What each symbol does to the nodes:
§: zs->jr, jd->nr, rg->cn, zz->qh, gh->qz, fq->cj, lm->mq, mq->lm, md->nb, tp->tz, sn->bq, dt->tl, hd->fs, br->tc, bd->lg, ns->zf, lg->bd, nb->md, nr->jd, zf->ns, jr->zs, pj->hs, tl->dt, sc->dj, dm->lp, hj->mp, td->bm, mp->hj, dq->zn, zq->rz, fs->hd, gj->tm, nj->zp, gr->bn, tz->tp, qp->hh, tr->gn, mj->sd, cj->fq, zn->dq, zp->nj, cf->pf, rz->zq, lp->dm, qz->gh, pf->cf, cn->rg, qf->jj, gn->tr, hh->qp, hs->pj, jj->qf, bn->gr, tm->gj, dj->sc, bq->sn, tc->br, gb->hq, hq->gb, qh->zz, sd->mj, bm->td
!: zs->hh, jd->tc, rg->gr, zz->sn, gh->hq, fq->mq, lm->cj, mq->fq, md->qf, qs->lg, tp->mp, sn->zz, dt->zp, hd->lp, br->nr, ns->pf, lg->qs, nb->jj, nr->br, zf->cf, jr->qp, pj->dj, tl->nj, sc->hs, dm->fs, hj->tz, td->dq, mp->tp, dq->td, zq->mj, fs->dm, gj->gn, nj->tl, gr->rg, tz->hj, qp->jr, tr->tm, mj->zq, cj->lm, zn->bm, zp->dt, cf->zf, rz->sd, lp->hd, qz->gb, pf->ns, cn->bn, qf->md, gn->gj, hh->zs, hs->sc, jj->nb, bn->cn, tm->tr, dj->pj, bq->qh, tc->jd, gb->qz, hq->gh, qh->bq, sd->rz, bm->zn
^: zs->rz, jd->zf, rg->lm, zz->nj, gh->td, fq->bn, lm->rg, mq->cn, md->tp, qs->hd, tp->md, sn->tl, dt->bq, hd->qs, br->pf, bd->dm, ns->nr, lg->lp, nb->tz, nr->ns, zf->jd, jr->zq, pj->gj, tl->sn, sc->tr, dm->bd, hj->jj, td->gh, mp->qf, dq->hq, zq->jr, gj->pj, nj->zz, gr->cj, tz->nb, qp->mj, tr->sc, mj->qp, cj->gr, zn->gb, zp->qh, cf->tc, rz->zs, lp->lg, qz->bm, pf->br, cn->mq, qf->mp, gn->dj, hh->sd, hs->tm, jj->hj, bn->fq, tm->hs, dj->gn, bq->dt, tc->cf, gb->zn, hq->dq, qh->zp, sd->hh, bm->qz
@: zs->rg, jd->md, rg->zs, zz->dq, gh->tl, fq->mj, lm->rz, mq->zq, md->jd, qs->tm, tp->zf, sn->td, dt->qz, hd->hs, br->jj, bd->gn, ns->tz, lg->tr, nb->nr, nr->nb, zf->tp, jr->cn, pj->fs, tl->gh, sc->lp, dm->dj, hj->pf, td->sn, mp->cf, dq->zz, zq->mq, fs->pj, nj->hq, gr->hh, tz->ns, qp->bn, tr->lg, mj->fq, cj->sd, zn->qh, zp->gb, cf->mp, rz->lm, lp->sc, qz->dt, pf->hj, cn->jr, qf->tc, gn->bd, hh->gr, hs->hd, jj->br, bn->qp, tm->qs, dj->dm, bq->bm, tc->qf, gb->zp, hq->nj, qh->zn, sd->cj, bm->bq
&: zs->pj, jd->qz, rg->fs, zz->hj, gh->nr, fq->lg, mq->qs, md->dt, qs->mq, tp->bq, sn->tz, dt->md, hd->cn, br->hq, bd->cj, ns->td, lg->fq, nb->tl, nr->gh, zf->bm, jr->hs, pj->zs, tl->nb, sc->qp, dm->gr, hj->zz, td->ns, mp->qh, dq->pf, zq->tm, fs->rg, gj->rz, nj->jj, gr->dm, tz->sn, qp->sc, tr->mj, mj->tr, cj->bd, zn->cf, zp->qf, cf->zn, rz->gj, lp->bn, qz->jd, pf->dq, cn->hd, qf->zp, gn->sd, hh->dj, hs->jr, jj->nj, bn->lp, tm->zq, dj->hh, bq->tp, tc->gb, gb->tc, hq->br, qh->mp, sd->gn, bm->zf
+: zs->zp, jd->dm, rg->gb, zz->zq, gh->bn, fq->td, lm->zn, mq->dq, md->dj, qs->pf, tp->gn, sn->mj, dt->hh, hd->br, br->hd, bd->zf, ns->lg, lg->ns, nb->sc, nr->lp, zf->bd, jr->nj, pj->qf, tl->qp, sc->nb, dm->jd, hj->tm, td->fq, mp->gj, dq->mq, zq->zz, fs->tc, gj->mp, nj->jr, gr->qz, tz->tr, qp->tl, tr->tz, mj->sn, cj->bm, zn->lm, zp->zs, rz->qh, lp->nr, qz->gr, pf->qs, cn->hq, qf->pj, gn->tp, hh->dt, hs->jj, jj->hs, bn->gh, tm->hj, dj->md, bq->sd, tc->fs, gb->rg, hq->cn, qh->rz, sd->bq, bm->cj

The rows follow the links: the fewer symbols apart two nodes are, the more alike their rows tend to be.

Some nodes and rows for them; each showing differs a little:
hh: [-269,-370,-499,88,523,108,-247,627,19,62,-606,685,-222,380,-140,-348,-158,-251,726,-313,-88,-90,-311,212,384,58,-53,-160,-99,-522,-579,-448,-511,-125,-491,175,-42,-33,465]
bd: [31,4,41,412,-259,-186,273,-296,176,-87,194,-437,-127,991,-135,415,-70,-6,62,209,534,374,-4,236,449,-300,-310,505,419,-807,100,16,1248,120,352,240,-292,93,-570]
pf: [259,470,383,-2,-351,-341,349,-608,-74,100,669,-726,295,-590,-78,370,106,408,-913,378,79,76,342,-399,-414,-106,-34,70,178,395,527,578,572,81,560,-115,-125,62,-512]
tp: [-349,30,419,700,23,629,102,-311,-88,-460,-16,174,99,698,-396,386,-301,458,-254,360,-458,-424,-173,-513,246,-477,-292,345,269,-177,-294,283,725,490,6,-539,276,811,58]
fs: [90,-321,-58,200,91,-298,-138,-65,523,-176,-15,-263,-186,274,327,-170,-57,-275,58,96,315,671,-386,396,-558,147,-582,-80,297,-143,-385,459,673,-799,468,463,-391,-579,-577]
tm: [732,-3,-175,291,-173,763,582,-881,532,-154,517,-43,90,215,-144,207,-745,85,-132,548,46,-309,-339,-629,130,385,-219,124,-215,129,247,320,37,151,-14,-43,202,-586,250]
bn: [101,331,-150,-906,234,-933,-243,232,-41,445,-223,-215,-499,-159,242,-147,269,-245,503,-519,744,242,260,883,281,-248,229,-124,-191,124,202,-564,-406,-131,-49,476,-100,-264,91]
gb: [-869,-481,129,-287,121,-412,-653,822,-192,202,-83,-52,-131,-767,22,-556,822,-183,-322,-498,53,145,230,190,-591,284,138,-171,308,106,-188,11,23,-509,59,19,-221,149,-344]
nr: [148,700,685,-157,240,-719,-31,-97,176,129,-396,-271,-175,-197,565,2,-231,173,125,756,121,713,114,564,-540,-748,-196,-295,117,623,23,418,183,-335,353,261,-190,450,53]
rg: [-275,-656,-487,-439,139,-499,-472,510,74,31,-80,11,-239,-95,-94,-700,508,-532,9,-695,233,217,-170,587,-125,376,-60,-49,100,-298,-163,-240,-100,-508,139,586,-420,-516,-501]
lm: [-222,-448,-560,56,-472,-276,-190,98,-80,128,591,-224,-52,40,-420,-139,564,-153,-188,-861,335,-197,241,-62,246,713,91,580,241,-729,444,-266,520,35,209,148,-26,-434,-733]
tz: [287,559,552,226,20,718,688,-815,-110,-145,-42,0,358,317,-47,672,-431,357,-194,877,-225,-293,68,-603,194,-422,6,-19,-120,341,285,198,124,513,-133,-460,274,474,527]
lg: [607,614,409,-53,-256,-276,701,-529,271,230,391,-894,-1,538,21,486,-241,2,40,391,699,346,91,276,518,-366,54,536,298,-131,575,-16,695,358,265,158,-128,-46,-309]
zp: [-689,-422,-119,135,204,203,-488,670,-124,-229,-315,763,7,-384,-118,-551,215,-65,-57,-319,-688,-524,-123,-188,-420,156,185,-349,-205,172,-544,4,-818,-139,-152,-183,131,155,397]
tr: [702,517,294,396,37,406,752,-796,185,-194,336,-348,126,859,197,497,-736,116,136,620,200,-397,-248,-381,707,40,-133,197,-140,-169,122,91,72,307,-100,-189,170,-118,315]
mj: [256,234,-177,-130,-136,222,326,-288,-315,242,-25,20,102,390,-87,146,-248,-58,529,-307,211,-622,254,-223,1101,137,436,239,-539,-555,416,-492,-578,587,-571,-242,257,-68,600]
qf: [-149,-404,244,553,517,607,-305,15,183,-487,-516,405,73,-7,178,-123,-223,-31,-130,431,-509,162,-501,-86,-900,72,-410,-410,99,413,-763,669,-8,-406,210,-40,44,78,87]

Each walk starts at a row. The symbols on each line, taken left to right, move it on to the next node.
Each answer is a row, close to the row of the node it stands for.
start [-886,-97,86,-390,69,-791,-650,840,-266,139,-432,129,-260,-177,-1,-473,689,-81,126,-529,-66,398,396,588,60,-523,-43,-128,141,-66,-308,-332,183,-203,303,98,-226,602,-328]
§ @ @
[-378,432,111,-758,-44,-838,-299,478,-247,363,-309,34,-2,-460,310,-338,396,-48,195,-166,232,314,452,482,42,-499,353,-332,11,276,280,-365,-567,72,211,-10,49,389,-27]
! ^
[-55,263,58,-367,-652,-475,-243,-114,-442,443,639,-474,349,-1009,-153,-20,625,355,-753,-393,150,-111,586,-335,121,372,519,279,-31,171,809,-361,-62,184,115,-277,43,-23,-413]
start [287,134,193,217,363,600,-91,-319,269,-122,-117,301,223,-473,482,-135,-581,65,-16,621,-376,12,-299,-280,-768,14,-201,-555,-214,871,-241,509,-487,-32,-31,-39,63,-75,459]
^ § §
[523,145,290,338,-202,847,351,-831,100,-105,371,21,419,-106,106,453,-302,238,-522,576,-416,-299,65,-852,-306,301,-106,-59,-123,482,332,441,-168,410,38,-493,375,17,364]
@ @ §
[-9,-253,188,883,-152,921,150,-427,101,-203,99,169,466,146,-327,178,-27,408,-515,192,-477,-198,-252,-732,-405,231,-216,151,15,-107,-215,582,421,270,96,-465,178,53,-214]
start [-469,9,497,550,321,529,-159,64,137,-391,-702,377,-159,399,331,137,-276,170,274,535,-580,195,-252,50,-374,-456,-426,-315,-131,230,-891,403,39,107,-85,-290,41,568,284]
§ + &
[119,87,-267,-359,461,-29,37,261,34,325,-342,384,-374,82,341,-167,-401,-378,781,-166,166,-220,39,190,383,146,192,-296,-466,-45,-129,-541,-1122,161,-699,151,294,-182,822]
@ + ^ @
[-88,407,13,-213,-216,505,218,-73,-384,292,-88,295,265,-243,-324,251,-61,361,38,-277,-211,-671,595,-320,707,-157,444,315,-244,13,342,-357,-650,677,-445,-609,268,548,553]
start [-207,-779,-599,23,342,393,-421,550,80,-168,-149,652,-105,-170,-111,-486,50,-417,309,-600,-308,-224,-419,210,-239,758,142,-204,-337,-194,-450,-104,-524,-250,-429,238,-72,-620,367]
^ & &
[-77,-395,-648,295,-246,765,-17,-164,154,-121,336,340,83,41,-798,-52,317,8,-10,-892,-236,-682,-120,-619,519,631,256,222,-176,-737,-48,-388,-334,87,-372,-115,103,-266,59]
@ § !
[139,315,-333,-412,-407,-663,176,24,-106,539,378,-536,-124,167,-265,19,161,-46,195,-231,635,-242,599,270,944,-217,456,514,101,-344,660,-413,227,400,-3,67,-38,-119,-208]
start [692,-69,-48,-234,180,-366,97,-340,458,-71,48,-457,4,-35,488,-144,-287,-250,-212,433,256,487,-338,470,-691,137,-231,-312,173,502,209,348,-103,-479,413,670,-215,-792,-148]
! § @
[65,-159,-24,413,449,239,278,38,474,-370,-481,221,-299,816,304,22,-474,-210,534,321,60,295,-629,295,17,-158,-577,-412,1,-198,-765,123,235,-162,-249,202,-80,32,434]
! & § +
[33,62,-58,-275,271,169,-295,414,-47,61,-321,474,186,-797,265,-414,55,-58,-213,-175,-438,-279,78,-173,-579,439,524,-489,-560,457,-116,-41,-1247,-81,-197,-184,81,-67,444]
start [293,-124,-565,-93,-210,589,89,-348,-104,110,511,215,149,-216,-187,141,-165,-104,-178,-464,-71,-869,55,-511,632,792,416,231,-412,-179,578,-316,-692,242,-358,23,297,-685,259]
^ + @
[-197,-82,-85,-600,24,-770,-367,458,-182,349,2,-109,112,-1161,367,-490,493,14,-320,-340,157,165,248,482,-523,-8,545,-357,32,695,347,-75,-732,-148,182,314,-180,-100,-225]
@ § § +
[203,-221,-509,-372,120,338,-53,328,215,254,-328,417,-213,-196,83,-494,-253,-423,407,-140,-179,-234,-91,84,-117,402,349,-213,-535,164,1,-264,-1285,-198,-425,107,21,-726,634]
start [-196,-89,-331,-96,-505,-405,-58,331,-236,219,288,-277,-208,383,-350,35,247,-151,163,-653,418,-58,292,177,973,-28,38,666,326,-867,270,-689,593,303,-165,133,-222,107,-376]
§ ^ &
[376,479,314,-291,280,-615,295,-105,573,100,-232,-478,-374,434,491,144,-284,-353,481,630,443,671,-70,957,-143,-521,-150,-263,100,395,130,125,257,-245,211,533,-254,-177,-148]
! ^
[859,241,-90,63,-291,-243,399,-643,206,34,693,-656,187,113,-116,150,-19,189,-589,253,471,227,49,-150,-37,293,-196,140,150,290,739,312,576,-61,380,257,16,-678,-470]
start [-208,376,435,306,-442,-155,189,-190,-38,-131,253,-427,286,306,-157,427,232,347,-193,215,43,172,123,39,125,-489,-354,504,595,-40,-5,431,1151,281,465,-288,-41,699,-673]
+ ^
[-6,-239,123,-42,179,-592,-99,-21,160,-76,-418,-477,-372,899,246,16,-72,-245,292,157,498,794,-378,858,-273,-276,-405,-137,324,-230,-500,174,752,-445,447,648,-448,138,-254]
! § &
[197,-275,-435,-845,63,-772,-339,423,-37,342,287,-355,-133,-669,314,-463,248,-399,121,-358,537,282,6,562,-283,383,247,-200,-318,252,538,-355,-596,-597,-113,476,-247,-685,-45]
start [-205,-81,311,426,-507,8,-4,-251,32,-238,372,-350,253,-39,-340,176,242,302,-684,116,-208,80,52,-320,-492,-17,-202,190,668,34,20,476,1038,-42,582,-214,-249,186,-790]
& @ §
[100,116,-245,-10,-210,439,11,-150,-262,134,222,408,562,-827,-341,76,-9,303,-339,-296,-417,-623,390,-724,168,314,500,27,-391,328,431,-212,-773,498,-307,-581,383,-38,328]
! & @
[130,809,418,58,-241,-352,362,-476,-72,126,265,-602,86,35,-88,311,18,559,-295,375,248,281,374,-112,52,-585,-133,275,260,274,517,295,718,440,537,-257,23,430,-312]
start [-631,201,-236,-47,-560,-331,-142,372,-417,214,173,9,86,40,-328,-87,622,324,-209,-651,94,-178,668,167,534,-271,225,749,230,-572,327,-466,573,413,248,-321,75,577,-472]
^ @ ^
[-703,-60,-49,312,57,653,-259,128,-346,55,-237,451,93,55,-691,197,182,166,16,-394,-423,-589,291,-326,447,16,216,334,77,-421,-270,-334,-19,617,-190,-798,320,795,125]
! ^ ! §
[-198,389,91,-413,396,44,-89,352,-301,186,-687,522,-138,-347,370,-251,-161,-105,360,59,-390,-348,155,216,167,-273,483,-338,-345,258,62,-490,-1205,222,-405,-317,247,497,750]
